V: [108 132  99 163 174]
J: [165  99 142  86  94]
S: [105 139 102 153 170]
K: [156 114 159  91  87]
B: [149 122 165  90  80]
F: [147 128 158  99  83]
C: [130 126 126 139 157]
P: [148 119 154  97  76]
T: [176  86 115  88 155]
[148 119 156  99  76]
P
[105 138 102 153 170]
S

U: [126 126 124 129 131 127 132 128 125 123 121 120 125 132 128 127 133 125
 127 128 132 132 129 126 133]
A: [116  90 124 120 131 143 121 122 138 156  98 105 128 148 153 105 133 125
 131 159 159 132 121 115 129]
W: [128 135 126 129 130 127 128 128 128 123 133 131 128 126 124 130 129 126
 130 124 122 130 129 129 129]
H: [111 147  99 181 131  69  94 153  94 101 116 120 123 120 121  69 138 113
 139 118 101 125 158 126 138]
[125 126 124 130 132 127 132 128 124 123 121 120 125 131 127 127 132 125
 127 128 132 132 129 126 132]
U
[112 146  99 181 131  67  93 152  94 101 117 119 123 120 121  69 137 113
 140 118 101 124 158 126 138]
H
[115  89 127 118 132 143 122 122 138 158  95 106 126 149 152 102 132 124
 134 158 160 132 121 112 130]
A
[127 134 126 129 132 126 128 128 128 121 131 129 129 127 123 131 129 127
 132 124 121 130 130 129 130]
W

zovoz: [146 130 119 119 131 134 115 129 129 135 115 124 117 133 145 127 131 129
 117 126]
pedak: [149 152 122 120 126 121 125 139 121 128 141 122 133 136  72 116 126 131
 123 135]
lotu: [129 158 143 131 129 127 126 136 110 127 134 122 147 126 175 132 124 138
 119 123]
kifa: [162 130 142 134 132 135 119 128 121 128 130 127 119 126 116 136 141 118
 116 117]
nud: [130 114 120 125 126 139 132 118 129 123 116 130 151 132 109 135 128 128
 124 125]
kar: [101 119 137 136 119 119 129 131 123 124 124 127 123 128 161 126 128 126
 135 132]
Tobi: [119 127 129 125 126 125 138 144 126 126 114 134 143 126 146 143 124 133
 130 136]
Dadip: [113 138 122 125 129 132 115 139 143 126 126 135 140 114 136 121 126 130
 125 117]
Gukav: [149 148 115 130 135 135 117 134 114 126 131 123 128 119  75 102 130 142
 129 138]
nolib: [103 113 121 121 124 123 122 136 139 128 134 128 132 125 130 104 126 141
 129 124]
puva: [116 139 132 142 120 123 131 117 107 133 113 123 130 122 161 145 141 124
 127 121]
nupe: [129 122 132 129 125 128 129 111 143 128 103 136 129 130 171 103 124 133
 123 119]
[129 113 120 124 126 139 132 119 128 124 116 131 151 132 109 134 128 126
 122 126]
nud
[103 113 121 120 123 123 122 136 139 128 134 128 132 125 130 104 126 140
 129 124]
nolib
[147 148 115 130 134 134 116 135 114 125 132 124 128 120  76 102 131 141
 127 137]
Gukav
[128 122 133 130 124 128 130 111 144 128 103 136 130 129 171 104 125 134
 123 120]
nupe

